Here is a tiny trained network, its code and every weight. The questions are about switching its units off for an input and a target symbol, where a switched-off unit gives its printed mean instead of its output.

import numpy as np


def w(rows, s, z=0):
    codes = np.array(rows[::2]) - 128.0
    scale = np.full(codes.shape[1], s)
    scale[-1] = z or s
    return codes * scale


def norm(h):
    return h / np.sqrt((h * h).mean(-1, keepdims=True) + 1e-5)


def f(y):
    return np.maximum(y, 0)


def softmax(a):
    e = np.exp(a - a.max(-1, keepdims=True))
    return e / e.sum(-1, keepdims=True)


def log_softmax(a):
    a = a - a.max(-1, keepdims=True)
    return a - np.log(np.exp(a).sum(-1, keepdims=True))


def net(x, mask):
    ids = ['Θαβδζηλμπψ'.index(c) for c in x.split()]
    T = len(ids)
    res = E[ids] + P[:T]
    u = 0
    for l in range(2):
        q, k, v = (norm(res) @ M[l].T for M in (Q, K, V))
        z = softmax(np.where(np.tri(T) > 0, q @ k.T / 3**0.5, -1e9)) @ v
        res = res + np.where(mask[u], z, O[l][:, -1]) @ O[l][:, :-1]
        u += 1
        y = f(norm(res) @ A[l][:, :-1].T + A[l][:, -1])
        res = res + np.where(mask[u : u + 16], y, B[l][:, -1]) @ B[l][:, :-1]
        u += 16
    return log_softmax(norm(res)[-1] @ U[:, :-1].T + U[:, -1])


Q, K, V, O, A, B = {}, {}, {}, {}, {}, {}
E = w([
[126,188,119,148,37,149,98,147],'Θ',
[98,167,90,101,252,106,127,154],'α',
[109,68,96,140,122,152,40,115],'β',
[180,175,114,149,174,106,180,73],'δ',
[130,97,211,152,173,100,154,156],'ζ',
[166,147,185,102,118,206,107,169],'η',
[236,159,157,126,253,95,43,157],'λ',
[129,135,100,58,157,134,87,184],'μ',
[126,140,103,52,119,73,130,157],'π',
[136,169,147,78,164,106,68,98],'ψ',
],0.0065)
P = w([
[239,35,146,141,252,114,131,123],'0',
[150,121,118,143,152,119,139,84],'1',
[103,130,96,119,157,116,156,66],'2',
[71,128,76,105,154,127,175,69],'3',
[59,125,72,93,158,139,183,67],'4',
[39,122,62,78,162,146,186,69],'5',
[25,125,58,64,165,143,197,64],'6',
],0.0024)
Q[0] = w([
[59,92,9,52,238,177,18,118],'L0H0',
[71,146,84,61,157,115,4,108],'L0H0',
[140,152,126,157,3,90,90,111],'L0H0',
],0.0048)
K[0] = w([
[127,61,169,132,130,237,191,91],'L0H0',
[79,102,177,72,118,172,187,60],'L0H0',
[148,254,176,96,164,95,167,127],'L0H0',
],0.0044)
V[0] = w([
[47,189,229,174,151,59,161,222],'L0H0',
[184,253,160,72,135,170,194,215],'L0H0',
[223,228,114,157,140,16,184,97],'L0H0',
],0.0029)
O[0] = w([
[64,184,255,182,105,134,113,217,18],'L0H0',
[219,208,179,80,102,230,74,191,249],'L0H0',
[162,76,201,155,131,216,119,57,170],'L0H0',
],0.0038,0.0012)
A[0] = w([
[217,45,193,162,127,139,94,187,33],'L0N0',
[112,55,117,156,79,127,87,78,116],'L0N1',
[53,144,77,156,158,39,111,184,97],'L0N2',
[48,92,73,110,169,135,122,108,98],'L0N3',
[184,134,142,110,123,187,62,239,2],'L0N4',
[154,133,142,125,226,63,93,87,168],'L0N5',
[103,130,214,111,230,214,185,137,170],'L0N6',
[94,65,68,98,198,90,122,133,173],'L0N7',
[120,107,109,90,139,154,77,149,115],'L0N8',
[66,170,254,114,146,131,136,215,121],'L0N9',
[147,79,89,93,139,191,127,75,147],'L0N10',
[56,51,170,116,128,155,29,116,204],'L0N11',
[98,53,136,130,149,166,58,96,104],'L0N12',
[145,100,147,64,213,51,125,217,204],'L0N13',
[180,120,113,119,205,168,36,153,40],'L0N14',
[96,150,108,172,248,104,136,67,141],'L0N15',
],0.0038,0.0018)
B[0] = w([
[199,140,209,215,78,76,105,74,156],'L0N0',
[171,145,98,135,146,121,183,227,145],'L0N1',
[73,105,199,42,56,129,64,125,161],'L0N2',
[144,91,157,129,62,170,101,194,179],'L0N3',
[77,179,94,169,110,147,132,56,183],'L0N4',
[90,61,141,144,114,186,102,132,237],'L0N5',
[126,221,167,137,90,37,139,123,226],'L0N6',
[122,159,163,128,29,179,120,116,223],'L0N7',
[90,162,112,161,142,81,119,131,184],'L0N8',
[195,98,53,87,108,69,185,3,169],'L0N9',
[152,172,92,81,113,57,72,136,194],'L0N10',
[137,138,79,186,176,60,196,169,177],'L0N11',
[116,196,86,168,127,145,154,130,156],'L0N12',
[145,159,151,189,50,148,151,38,254],'L0N13',
[32,141,168,191,155,128,131,119,212],'L0N14',
[152,112,132,116,81,218,130,202,217],'L0N15',
],0.0036,0.0044)
Q[1] = w([
[49,238,69,115,24,188,117,13],'L1H0',
[154,219,92,49,75,149,183,3],'L1H0',
[208,152,220,162,164,60,191,195],'L1H0',
],0.0049)
K[1] = w([
[135,124,21,95,134,142,180,183],'L1H0',
[108,122,1,84,114,79,122,209],'L1H0',
[117,190,195,93,87,108,72,114],'L1H0',
],0.0065)
V[1] = w([
[113,148,42,254,168,123,185,117],'L1H0',
[73,91,96,133,159,24,16,174],'L1H0',
[129,169,196,123,167,140,89,20],'L1H0',
],0.0034)
O[1] = w([
[67,159,3,194,166,152,240,140,137],'L1H0',
[70,198,110,210,119,31,67,127,24],'L1H0',
[106,153,168,10,200,70,166,176,254],'L1H0',
],0.0036,0.0023)
A[1] = w([
[120,81,118,191,22,104,78,108,119],'L1N0',
[156,51,84,98,55,136,76,179,90],'L1N1',
[77,90,184,230,94,82,120,101,218],'L1N2',
[159,163,154,63,189,159,217,129,28],'L1N3',
[176,117,227,106,103,185,95,186,160],'L1N4',
[81,70,60,231,60,123,135,137,43],'L1N5',
[156,150,68,121,87,220,155,96,50],'L1N6',
[122,172,75,194,200,184,57,148,44],'L1N7',
[83,142,157,110,91,96,122,53,6],'L1N8',
[183,85,191,59,128,111,159,89,152],'L1N9',
[47,128,130,131,149,101,59,106,155],'L1N10',
[72,89,173,158,114,150,138,195,233],'L1N11',
[176,91,101,103,196,155,120,104,88],'L1N12',
[122,113,100,62,95,228,132,176,179],'L1N13',
[164,169,119,203,178,130,132,253,128],'L1N14',
[71,74,45,109,90,188,135,86,49],'L1N15',
],0.0044,0.002)
B[1] = w([
[149,160,194,94,227,98,134,194,194],'L1N0',
[115,146,162,222,149,86,79,22,174],'L1N1',
[52,97,145,35,188,175,129,194,184],'L1N2',
[154,129,169,87,141,56,65,222,223],'L1N3',
[92,41,30,209,102,178,148,156,247],'L1N4',
[195,169,206,86,94,165,125,199,193],'L1N5',
[145,59,121,125,123,166,182,56,212],'L1N6',
[117,169,75,120,46,72,210,30,165],'L1N7',
[112,11,139,232,188,153,161,143,180],'L1N8',
[77,126,31,84,92,122,79,136,247],'L1N9',
[99,148,96,113,150,36,189,159,194],'L1N10',
[93,151,91,118,40,133,138,226,163],'L1N11',
[20,145,82,124,130,118,192,147,153],'L1N12',
[85,121,161,132,157,118,181,27,253],'L1N13',
[86,85,251,92,138,220,104,24,147],'L1N14',
[253,84,80,166,200,166,173,92,188],'L1N15',
],0.0037,0.0033)
U = w([
[131,33,103,96,1,99,21,68,61],'Θ',
[142,111,196,161,200,171,53,83,251],'α',
[221,212,178,58,39,143,82,159,96],'β',
[56,217,46,185,90,64,169,74,163],'δ',
[193,80,88,215,72,205,209,50,94],'ζ',
[137,65,231,147,82,38,195,136,177],'η',
[186,53,71,50,213,163,199,159,84],'λ',
[32,96,164,130,72,209,161,222,80],'μ',
[51,83,105,67,219,75,46,137,155],'π',
[180,83,59,205,130,76,98,210,210],'ψ',
],0.008,0.0023)

Each question gives the input, a string of symbols that net reads in full, and the target symbol t.
The units are the heads (3 rows each of Q, K, V and O) and the neurons (one row each of A and B). Each row of codes is followed by its name. A weight is (code - 128) times the scale printed after its matrix; where a second scale follows, it is the last column's (O, A, B and U).
mask holds one flag per unit, layer by layer, with each layer's heads first. A switched-off unit (its flag False) gives its mean, the last column of its rows in O or B, instead of its output. The means were averaged over made-up inputs and are rounded, as every weight is.
A unit's drop is (log p(t) with every unit on - log p(t) with that unit switched off) / (log p(t) with every unit on - log p(t) with every unit switched off).
The circuit of an input: a set's keep is (log p(t) with only the set's units on - log p(t) with every unit switched off) / (log p(t) with every unit on - log p(t) with every unit switched off). Starting from the 12 units with the biggest drops (on a tie, the unit counted first), units are removed one at a time, each time the one whose removal leaves the highest keep (on an exact tie, the one counted first), for as long as the keep stays at least 0.8.
units of the circuit, in order: the units of the circuit, biggest drop first
most important unit: the unit with the biggest drop
k most important neurons: the k neurons with the biggest drops, biggest first
drop of u: that unit's drop, to one decimal
input ψ ψ β η δ α, target ζ: most important unit -> L0N15
input Θ α β μ α η β, target δ: units of the circuit, in order -> (L0N12 L0N11)
input π μ α ψ β μ Θ, target β: units of the circuit, in order -> (L1H0 L1N0 L0N14)
input ψ μ ψ δ ψ, target λ: units of the circuit, in order -> (L1H0 L0N13 L0N15)
input β μ μ μ π η, target δ: units of the circuit, in order -> (L0H0 L1H0)
input β β β λ, target π: units of the circuit, in order -> (L0N2 L0H0)
input μ β Θ, target β: 3 most important neurons -> (L1N5 L1N0 L1N4)
input ψ β α α μ, target Θ: units of the circuit, in order -> (L0N2 L0N3 L1N1 L1H0)
input ψ η β λ, target δ: units of the circuit, in order -> (L0N13 L0H0 L1H0 L0N11)
input μ α ζ π, target Θ: units of the circuit, in order -> (L1H0 L0N6)
input η β η η λ, target δ: 3 most important neurons -> (L1N7 L0N13 L0N14)
input β δ ψ μ β Θ β, target ζ: 2 most important neurons -> (L1N15 L0N6)
input α ζ λ μ η, target β: 4 most important neurons -> (L0N13 L0N6 L1N3 L1N13)
input Θ β α π, target η: 3 most important neurons -> (L0N2 L1N0 L1N9)
input α δ ψ β ψ Θ π, target ζ: 2 most important neurons -> (L1N15 L0N6)
input δ μ ψ ζ β α μ, target μ: most important neuron -> (L0N2)
input ζ β λ λ λ, target μ: 2 most important neurons -> (L0N5 L0N15)
input η π δ β δ π μ, target ζ: 2 most important neurons -> (L1N15 L0N6)
input Θ ψ α μ β δ ψ, target ζ: 2 most important neurons -> (L0N15 L1N15)
input π μ α β π δ μ, target ζ: 2 most important neurons -> (L1N15 L0N13)
input β μ μ, target Θ: 4 most important neurons -> (L0N2 L0N7 L0N3 L0N14)
input λ η ψ α Θ ψ β, target δ: most important unit -> L1N1
input λ ψ Θ β, target ψ: drop of L1N0 -> 0.2
